(in the rows, 128 means zero)
Each row is followed by its class number. Each block has new classes, again numbered from 0 up, in any order.
[113 117 105  92 119  68 140 118 145  63 130 125 147 138 129 168  99 115
 108 132 135 161 119 107 170 117 120 167 150  82 130  77  97 116]  0
[113 117 105  92 118  95 129 103 155  74 130 110 139 117 141 163 105 131
 145 101 125 172 117 124 139 118 124 142 157 103 148 118 138 156]  2
[189  66 127 138  99  96 115 198 189 124 179 135 106 151 118  88 107 171
 104  95 113 142 103 124 150 131 144 172 162  87 139 111 111  90]  2
[194  90 159 129  75 137 101 169 144 141 154 181  88 121 103 109 145 108
 149 173 135 123  99  94  94 138 129 151 154 138  60 147 108 126]  3
[143 123 144 106 133 115 122 136 106 100 113  82  73 122 133 148 124 151
 141 101 133 148  89 124 185 152 133 166 140 118 136  94 142 148]  6
[146 161 133  88 156 138 112 142 160 125 168 107 139 128  68  87  99 171
  95 118  91 161  95 155 107  78 129 143 161 102 103 103 170 119]  6
[140 104 100 100 108 113 109 114 113  65 128 121 140 131 179 157 116  91
 143  91 141 144 124 116 150 128 103  91 131 152 123 141 122 171]  3
[188 182 114 134 141 103 115 136 161 131 108 150  78 149  93  92 106  73
 129 121 132 149 156 103 115 171  68 138 106 145  82 120 136 106]  6
[182  52 159  94  89  94 166 152 153 119 142 157 150 188  89 103 114 186
 162 158  96 145 129 131  83 165 114 109 114 165  65 156 144 136]  4
[184 204 153 114 129 117  86 144 134  98  78 117  85 101 166 100 156 120
 159 121 122 131 136 138  52 133 103  66 136 164  86 129 195 119]  1
[156  36 166 124  48  88 143 123 121 124 155 151 132 155 195  75 166 168
 136 156 113 119  98  78  90 105 137 159 145 131  72  89 139 159]  7
[ 71  98  98  92 103  84 161 108 153 103 118 106 126 140 146 142  97 112
  92 109 122 158 115 122 166 123 118 185 165 116 103  86 121 122]  5
[174 143 144 158 120 156 145 160 107 158 151 133 143 156 228  99 128 174
 148 137 119 123 129  86 105 119 151 131  99  99 113 173 201 178]  3
[106 124 132  75 121  99 146 121 122  67  90 115 113 132 131 155 103 143
 130 159 107 129  99 133 124 120 119 117 129 143  89 113 144 159]  4
[125 108 129  86 137  91 124 118 125  77 138 111 119 152 142 153 107  89
 119 122 126 147 123 131 156 163 120 192 140 136  90  80 144 143]  8
[147  96 162 165  99  68 126 139 131 131 114 120 153 140 186  87 143 106
 150 152 133 168 138 112 106 138 101 167 104  45  94 115 149 107]  0
[ 99 115 125 106 125  84 128 106 150  88 140 107 146 141 110 141 114 107
 111  87 132 144 124 149 177 130 127 158 161 143 173 100 103 145]  7
[123  87  84 117  96  85 141 127 105  85 137 113  87 133 107 163 124 101
  84 112 148 136 122 130 166 143 104 140  96  73 104 113 102 127]  9
[101  81  95  75  78  86 129 121 114 133 145  95 179 141 173 125 137 157
 106  93 109 141 108 126 175 113 114 131 128 114 130 110 144 122]  9
[131 116 140  95 114 107 105 117 132  86 130 106 154 135 146 160 127 114
 110 126 149 157 118 122 160 107 110 118 178 126 126  88 116 127]  4
[120 106 124 104  88  88 184 123 160  65 140 141 135 169 154 121 104 115
 110 106 132 128 130 138 142 139 101 129 159 129 132 127 106 106]  2
[103  96 113 112 157 100 137 115 103 106 136 113 118 140 161 112 133  82
 125  88 118 124 129 162 169 151 115 141 124 144 131 115 121 120]  1
[132  81 110 134 110 116 142 143 125 157  75 112 104  92 161 105  79 170
 133 129  68 162  88 104 121 128 108 142 183 182  85 148 120 157]  5
[111 107 121  78  98  90  91 121 152 125 116 122 165 150 180 117 104  96
 116 121  95 126 121 108 138 127 107 157 150 177 100  67 122 141]  0
[135  72 113  90 110  89 120 131 110  76 120 126 147 153 146 132 123  95
 119  77 131 120 110 134 200 143 135 159 156 147 138  84  84 156]  3
[139 101 124 102 120  94 130 111 110  74 139 122 127 135 124 141 130 139
 122 123  97 112 100 143 145 124 151 180 157 149 119 107 116 151]  1
[162 168 128 105  99  56  99 122 158 111  81 139 113 146 167 133 126  81
 171 158 130 137 156  86 107 188  81 139  68 156 103 138 182 137]  0
[ 85   8 103  91  90  94 137  90 136  91 126 105 110 150 181 115 134  85
  98 129 123 151 119 156 172 129 107 144 150 109 128  91 142 143]  2
[114 123 102  75 116  61 144 110 154  92 172 146 167 152 143 139 122 123
 150 145 110 165 108 119 140 145 105 137 121  69 157 114 118 156]  0
[134  97 110  78 108  75 127 127 132  61 107 107 150 141 154 147 104  95
 143 103 100 157 104 129 154 134  88 153 155 123 132  98 138 158]  2
[125  85 143  94 103 104 163  95 117  83 136 112 125 162 171 137 153 146
 124 168 121 152 103 137 155 143 124 159 167  94 151 105 171 152]  8
[141 117 185 141 141 129 135 138 115 124 181  96 132 142 198 140 130 157
 139 216  88 148  76 155 107 141 151 170 149  72 163 134 181 156]  0
[130 129 139  96  91 101 144 110 122  61  86 139 163 137 133 112 138 115
 153  94 124 142 120 145 143 115 131 149 191 123 114  98 130 136]  3
[121 157 108  80 136 103 131 132 140  84 148 112 140 136 104 165 111 122
 116  92 128 148 105 134 155 137 105 142 151 121 136  92 113 115]  8
[128 144 141 134  53 124 122 152 124 153 127 116 124 148 176  74 137  96
 132 131 130 141 119  99 198  96  70 185 142  70 108 151 185 111]  5
[144 146 130 121  86  97 173 151 161  83 102 117  97 149 171 134 125 148
 123 136 141 175 129  96 113 126  80 104 125  57 129 157 212 110]  0
[159 146 174 149 112  79 138 115 166 101 124 123  62 130 195  76 114 146
 147 120 136 158  96 105 125 154 122 163 160 139 138 169 160 160]  3
[132 106 105  90 138  84 113 131 129  63 133 121 145 139 110 158 107 132
 135  57 139 154 132 140 191 144 140 132 151 127 134  82  96 129]  4
[131  80 167  68  97 101 116 167 176  87 103 146 167 114  18 149 151 109
  86 222 136 119  93 101  72  71 135 177 146  60  85 135 157 106]  6
[158  59 119  93 121 154  92 179 118 151 222 146 123 122 141  79 114 167
 110 115  79 145  89 106 129  79 159 172 170  90  53  95 175 105]  9
[198 252  79 138 107  94  87 133 164 157 125 137 126 141 245 120 116 175
 173  98 103 157 151  40 115 164 122 162 121 131 112  93 187 160]  8
[ 78 105 132  60  95  68 141 129 141  83 127 103 147 139 153 115 115 110
 159  86 122 166 117 148 163 139  88 116 133 131 110 114 142 155]  7
[112 182 138  91 147  90 102 107 139  49 133 115  98 116 114 155 107 112
 114 118 135 142  94 130 168 106 146 188 176 101 127  67 127 145]  4
[106 126 164  81  89  70  95 117 149 102 113 111 142 149 108 106 148  91
 139 120 143 115 111 123 172 111 102 157 120 132 151  81 112 148]  7
[103  72 147 151  39 118 111 125 139 156  99 173 159 130 223  13 206  76
 179 146 126 111 145 109  93 122  96 116 124  54  95 159 165 133]  6
[113  64 110  83 130  96 119  99 116  55 158 145 143 142 153 139 136  93
 128 108 111 135 113 145 130 135 141 141 162 130 105  80 134 151]  4
[176 139 149 173 109  90 104 118 145 132 141 128 150 131 143  97 129 162
 136 168 106 133 140 130  30 124 141 142  74 100  82 138 161 134]  0
[131 145 116  82 115  52 161 110 131  86 102 117 153 137 131 151 117 109
  99 141 150 166 113 124 162 139 108 156 152 112 114 100 105 147]  3
[130  95 130 107 135 107 116 134 111  90 125 103 162 111 130 167 131 111
 149 116 139 152 102 130 156 111 121 133 143  80 163  96  99 133]  2
[210  80 153 156 113 124  99 172 142 116 144 175  88 157 111 103 146  98
 118 146 124 119 158 113  87 168 168 205 128  81  84 117 202 138]  0
[120 107  97  92 108  71 112 104 127  90 101 118 145 113 174 128 150 105
 128 106 130 153 122 119 156 150 123 146 156 106 134 101 141 158]  6
[178 148 126 111  90  90 162 118 148 114 115 156 118 152  99 112 152 167
 136  93 160 145 131  93  87 129 128 119 115 116  89  94 126 118]  3
[152  85 141 111  82  77  97 137 116 148 100 143 155 127 162 113 176  75
 124 159 138 118 106  61 138 122  80 157 113 109 137 124 148 127]  0
[127 182 192 126  58  41  80 137 208 126  66 101 107 120 116  50  90 164
  79 156 147 107 133 119 151 104 138 186 140 127 102 138 104 133]  9
[144 130 179 110  70 139 124 146 140  98  92 139 189 160 151  68 144 162
 186 110  98  99 125 104  87  88 124 128 132 117 107 142 183 146]  6
[109 137 160 151 117 100 143 128 184 186 103 123 171 153 153  81  97 150
 115 225  87 117 119  78  96  90 105 205 105 152  90 145 153  52]  8
[101  39 110  79 116  79 111 112 139  77 132 101 131 143 166 132 113 111
  97 147 123 142 108 131 180 130 131 152 140 120 115  83 108 150]  6
[137  56 136 123 132  83 125 143 135  93  91  99 152 122  98 148 111 100
  80 118 160 150 108 129 173 113 116 138 155 125 145 121  67 115]  3
[113 158 156 154 119 161 153 114 162 148  63 132  34  77 165 110 126 169
  95 233 175 149 148  85  84  91 143  88 151 107  74 166 171  90]  6
[146  76 131  93 139 108 144 119 127  98 154 109 136 144 166 140 121 138
 113 134 140 174 104 118 180 111 116 126 181  95 175  86 119 130]  2
[132 101 115  79 164  75 155 130 136  93 154 128 110 154  98 132 108 126
  77 142 139 157 127 129 189 131 140 159 146 105 144  76 126 145]  7
[108  90  97  86 101  70 157 112 137  97 113 121 137 146 160 140 136 135
 109 121 144 126 101 108 150 127 119 112 100 123 145 118 106 146]  3
[ 92  89 134  91 107  76 116 121 148  73 112 116 130 139 187 136  96  99
 164  63 117 148 119 125 177 175 123 163 164 148 148 105 110 176]  0
[143 109 133  42  78 108  92 100 170 131 145 140 126 134 152  79 129 161
 105 157 112 140 118 137  61 116 101  26 144 192  81 110 138 185]  0
[141 165 128  97 125 128 134 155 148 122 116 145 130 121  67 116 144 146
 114 149 133 120 133 127  73  83 124  93 110  87  85 130 139 111]  1
[123  98  74 116 110 104 123 105 114 129 137 114  91 125 169 127 125 136
  76 123 113 129 109 138 178 140 146 156 158 131 134  87 113 169]  5
[135  79 125 110 101  99 132 122 148  91 153 119  96 160 171 141 121 112
 114 147 135 139 101 124 194 139 121 162 167  97 172  78  88 139]  2
[107  88 104 105 132 100  99 115 106 104 170 108 165 123 173 110 132 117
 102 108 109 127 112 166 175 130 143 159 146 114 133 105 127 143]  8
[153  77  93  90 133 105 102 133 119  82 134 126 126 136 116 142 132 128
 148  25 131 159 134 122 172 153 140 124 155 100 160  72 119 148]  9
[126 129 130  80 127 110 109 142 130 118 120  98 150 137 126 154 126 150
 143 106 136 136 118 126 208 136 150 152 143 117 192 114 142 152]  5
[101  34  99 119 119  87 154 114 117  73 153 108 119 139 141 156 104 140
  91 125 119 143 108 140 190 120 145 151 147 125 145 101  85 149]  7
[128  43 119 101 105  99 158 124  86  99 135 126 199 163 165 128 131  93
 140 106 122 137 119 143 143 137  99 113 123 147  92 108  85 127]  3

A new block, with new classes numbered from 0.
[142 171 149 113  96  65  70 111  87 167 134  88  89 135 172  64 161 164
 147 148 146 123 132 150  87 117 135 116 117  97 198 139 115 131]  5
[123 153 143  98  65  90  61  93 125 184 139 159 135 154  79 143 188 125
  15 156 128  98 118 171  58 157 105  72 106 165  66 177 101 119]  7
[123 173 127 119  58  64  96 132 158 132 204 118  83  92 166  72  87 121
  88 117  99 123  30  84 133 130 140 117 125 102 122 168 143 162]  5
[100  81  70 137  66 116 102  80 144 210 166 145 150 120 116 129 172  83
  81 141  88  59 119 131  90 101 124 170  76  71  60 110  63 124]  0
[147 152 155 104  69 128  55 109 120 177 134 181 123 144  99 130 142 137
  38 150 118 124 110 164  59 167 111  91 113 164  75 198 118 133]  0
[119 201 151 102  53  60  78 132 142 127 209 123  87  92 162  79  90 138
 110  95 110 119  74  90 113 149 119 110 125 153 107 143 124 144]  0
[113 184 131 106  54  71  95 138 150 119 213 143  93  82 161  62  81 125
  91 122 107 120  43  93 105 137 130 126 120 113 112 165 136 153]  5
[135 154 139  98  73  77  61 105 103 184 133 185 120 157  86 123 163 109
  11 148 124  93  86 186  58 156  87  74  98 162  78 183  96 121]  4
[ 82  80  95 145  49 117  95  67 158 200 163 155 146 103 105 129 173  68
  90 158 121  54 120 135  71 109 136 170  82  60  36 120  81 144]  7
[101  85  90 147  79 119  96  84 150 184 160 145 158  95 132 107 135  65
  86 139  86  73 121 134  91  96 124 175  75  57  70 120  81 154]  6
[114 172 144 123  40  69  76 126 164 137 193 125  79 101 156  72  91 117
  83 108 123 118  39  88 133 134 149 109 127 117  93 157 123 161]  9
[121 178 120 115  58  72 101 125 173 104 193 134  93  80 155  67  83 107
 104 117 108 105  51  91 121 126 136 124 134 121 117 156 120 163]  6
[143 151 161 102  67 125  55 125 126 166 127 182 136 131 102 126 125 132
  34 163 138 115 102 160  45 155 119  84 113 163  59 191 118 139]  6
[155 203 169 131  99  70  27  97  91 163 125 107  90 142 159  54 184 149
 135 128 140 119 153 176  73 137 123 139 131 174 202 124 119 138]  0
[164 177 150  69  88 105  80 112 134 173 132 182 144 122  97 117 157 118
  34 136 109 133 108 184  67 154  90 100  98 172  92 175 118 115]  0
[ 85  88  93 157  65 131  81  95 168 194 184 139 145 106 124 123 151  74
  92 134 100  77 106 125  92 107 130 161  80  48  71 100  94 154]  1
[150 173 183 113  84  71  31  83 125 160 126  78  96 123 153  74 149 138
 128 140 150 114 148 151 106 113 154 105 132 138 187 130 125 142]  6
[117 170 132 121  55  82  93 136 157 135 209 130  88  98 163  68  91 137
  80 117  98 129  38  88 127 142 143 111 126  94 120 165 142 158]  5
[ 98  93  81 153  70 113 105  77 148 199 157 149 141 135 107 115 176  51
  59 133  68  50  91 148 102 103 128 176  86  81  68  96  71 119]  4
[ 91  78  87 139  59 109 104  72 141 183 146 178 158  92 110 116 145  37
  91 151 114  53 104 131  69 100 126 185  87  68  33 133  68 143]  6
[157 202 161 124  91  79  24  95 105 173 114  96  89 136 160  69 181 148
 131 137 140 106 143 182  69 143 133 125 124 183 203 124 128 144]  3
[105  86  61 132  68 133  96  92 141 195 165 151 161 137 107 121 185  85
  60 139  90  50  99 150  89 109 128 168  68  85  53  99  83 133]  8
[157 176 180 125  95  81  56 115  97 154 133  78  91 123 154  74 151 170
 135 135 152 136 150 164 105 130 161  92 134 130 193 120 113 128]  9
[127 182 129 119  61  73  98 135 151 118 210 122  87  79 172  59  79 115
  85 122  92 135  36  84 123 127 141 141 130  93 121 165 148 157]  5
[142 179 185 121  81  81  32 113 111 148 160  81  85 131 155  87 147 140
 145 137 152 133 141 149 103 118 151 104 135 110 189 116 137 137]  1
[ 85  90 100 143  57 105  96  67 153 194 159 160 150  99 105 117 164  61
  78 156 122  58 120 135  70 109 127 173  82  70  38 123  75 141]  7
[160 180 146 109 124  92  60 127 168 162  99 101 106 144 118 132 145 120
  42 171 109 102  88 145 129  63 200  96 107 209 143  59  69 100]  3
[158 188 156  98 137  79  64 137 173 133 132  98 122 143 114 116 160 106
  21 161 117 123  70 125 178  42 200  78  98 189 140  65  87  87]  2
[ 86  79  86 138  68 112 101  68 168 197 150 160 152  93 105 129 149  51
  88 154 105  53 104 128  72  93 136 178  85  68  38 127  75 149]  6
[ 90  89  99 145  94 127  89  87 149 203 163 161 154 102 128 106 148  70
  96 138  97  67 124 132  91 106 126 182  54  56  69 129  84 146]  2
[116 193 153 104  39  62  73 128 153 117 192 127  95  85 160  83  92 121
 104 113 125 107  58  79 115 141 134  99 132 148  89 158 130 146]  6
[133 160 148  96  79  82  65 102 120 199 121 163 134 155  89 140 158 134
  13 144 127  99 102 182  53 158 100  70  94 179  66 191 101 122]  9
[110 189 133 127  56  92  86 146 168  95 217 133  87  83 148  67  73 114
 104 112 114 124  58  86 108 141 132 125 145 122 120 139 130 161]  1
[ 89  88  97 148  70 118  99  82 147 208 144 165 145 102 108 123 161  61
  85 146 108  70 101 144  64 113 137 181  77  76  33 130  69 137]  9
[139 161 160 105  62 120  58 120 133 173 142 178 129 132  92 128 145 142
  22 161 120 122 119 167  50 164 113  84 111 155  66 184 119 134]  7
[169 173 145 103 116  99  66 139 164 135 139  98 119 147 123 122 152 112
  25 160 106 127  73 142 173  65 199  82 114 186 149  68 102  91]  3
[135 178 154 116 109  77  68  89 105 157 118  98  88 128 156  73 164 161
 154 147 163 103 145 149  93 115 146 101 115 111 190 130 101 144]  2
[130 163 163 111  69 129  48 137 138 174 150 178 127 137  93 130 136 133
  32 150 136 131  96 158  42 165 112  87 120 152  69 168 132 140]  1
[139 214 183 148  96  88  16 119 116 160 134 104  91 140 152  64 185 141
 133 134 143 120 137 171  63 142 139 136 138 168 197 103 135 137]  1
[165 183 155 107 109  81  65 131 177 148 120  86 117 138 122 114 165 115
  23 158 122 131  62 133 174  53 200  78 110 184 130  73  93  89]  9
[151 208 165 128  99  80  27 120  98 159 127 111  90 134 158  65 171 147
 132 141 138 113 139 174  67 140 138 135 129 189 192 120 127 136]  3
[151 215 183 142  99  80  32 108 103 165 116 118  82 132 148  56 179 150
 138 138 133 116 135 179  75 142 132 125 136 172 194 116 131 134]  4
[130 202 137  96  48  85  80 146 137 109 207 128  98  83 156  59 103 126
 108 108 117 120  58  88 108 153 128 138 124 146  89 141 144 140]  8
[150 161 147  99  80 138  48 128 133 173 140 180 124 134  96 123 136 148
  33 158 119 116  92 166  56 171 118 100 101 169  70 194 145 145]  8
[138 173 148 131  99  80  71  86 108 149 109  96  99 132 160  63 170 153
 163 146 156 101 149 158  90 117 139 110 131 118 194 130 104 147]  6
[132 165 148 129  94  76  71  93 105 150 109 103  86 126 157  72 176 166
 145 158 171 107 159 147  89 128 139 105 128 107 187 122  84 139]  7
[138 192 165 121 118 100  48 130 179 161 118  89 117 161 109 124 171 121
  48 162 121 115  92 140 126  61 191  85 113 188 139  42  80  94]  1
[163 178 181 107  98  73  45 103 104 160 130  82  91 136 151  76 150 140
 133 137 145 120 145 151 118 100 161 107 120 127 194 121 117 132]  2
[163 169 171 105  81  76  47 108 107 166 137  86  82 130 162  87 131 150
 139 140 147 112 140 163 104 122 158 109 130 132 197 121 129 141]  3
[103  83  78 140  84 123 105  85 162 199 156 145 154 125 116 129 158  66
  65 135  85  49 100 133 110  85 142 163  59  72  65 102  69 138]  2
[114 204 161 107  42  59  71 129 149 120 209 139  83  78 150  73  96 111
 105 105 111 109  53  95 121 149 124 115 131 151  98 143 146 136]  4
[115 203 151  97  49  57  88 143 151 125 214 116  94  75 171  87  83 142
 110 105 116 121  41  82 113 144 127  99 113 146 100 151 156 147]  5
[139 162 168 112  58 132  47 129 129 173 143 182 129 125 102 130 137 127
  47 153 137 134  98 153  51 165 113  90 119 138  67 175 140 140]  1
[122 200 146  99  45  73  81 144 131 121 212 145  89  88 156  70  95 136
 111 103 108 133  77  89  99 151 117 123 135 144  97 151 121 141]  0
[140 155 161 107  65 109  56 118 129 177 132 169 128 136  98 129 133 143
   9 165 139 114 113 160  49 160 113  77 105 155  59 181 109 139]  7
[ 95  86  78 135  68 124  98  80 144 203 160 169 148  99 115 112 156  59
  95 153 104  63 109 146  66 116 126 189  80  70  58 131  84 143]  3
[158 180 147  72  82  89  82 114 134 175 138 178 152 109 106 126 149 127
   4 145  97 122  81 175  68 153 100  86  90 168  91 177 138 112]  5
[121 173 130 119  48  88  94 127 158  96 198 126  93  92 159  70  69 100
 102 120 104 104  53  91 111 128 142 129 131 119  98 164 118 161]  6
[135 168 139 124 101  86  71  98  97 163 119 110  82 128 165  72 161 163
 161 147 155 104 146 163  78 139 139 119 128 112 199 126 103 149]  3
[155 177 150 102 123  70  66 129 175 151 128  98 119 135 127 122 160 120
  14 176 122 122  47 123 171  54 196  76 101 178 143  90 111  87]  5
[151 193 159 128 112 101  56 115 170 159  92 100 115 152 117 126 183 126
  54 174 100 108 113 148 129  57 191  93 100 196 132  55  67 100]  7
[149 167 179 102  93  59  56 105  95 164 138  95  95 125 157  73 142 151
 133 147 158 126 131 153 105 120 145 105 124 119 195 149 139 127]  5
[140 176 159 135  99  89  68  92 102 148 113  91  93 131 156  64 174 161
 148 158 152 119 171 159  87 123 143 114 128 107 192 119  93 138]  7
[ 88  73  76 134  72 116 104  78 143 196 151 181 143 110 112 128 141  46
  81 147 106  48 100 142  74 112 127 189  79  81  50 127  71 145]  3
[127 185 141 145 119  90  95  88 115 148  99 108  94 112 156  64 172 194
 158 149 162 113 145 157  95 138 146  95 137 122 197 125  99 143]  9
[100  85  74 140  71 129  87  91 147 194 180 158 146 101 129 114 133  83
  79 145  81  64 119 147  85 110 127 168  68  68  83 121  81 155]  3
[142 184 162 137  97  89  59 107  94 169 117  89  90 136 165  67 171 172
 159 136 144 123 152 170  77 134 139 115 119 124 184 130 106 141]  9
[133 162 139  92  96 101  69 119 109 180 133 171 137 167  90 123 172 118
  31 149 126 109 100 171  57 145  98  81  85 163  74 192 100 123]  2
[157 184 156  80  82 106  74 118 141 173 129 186 133 130  79 118 161 103
  14 138  92 128  85 187  74 156  94  94 108 182  86 167 126 109]  4
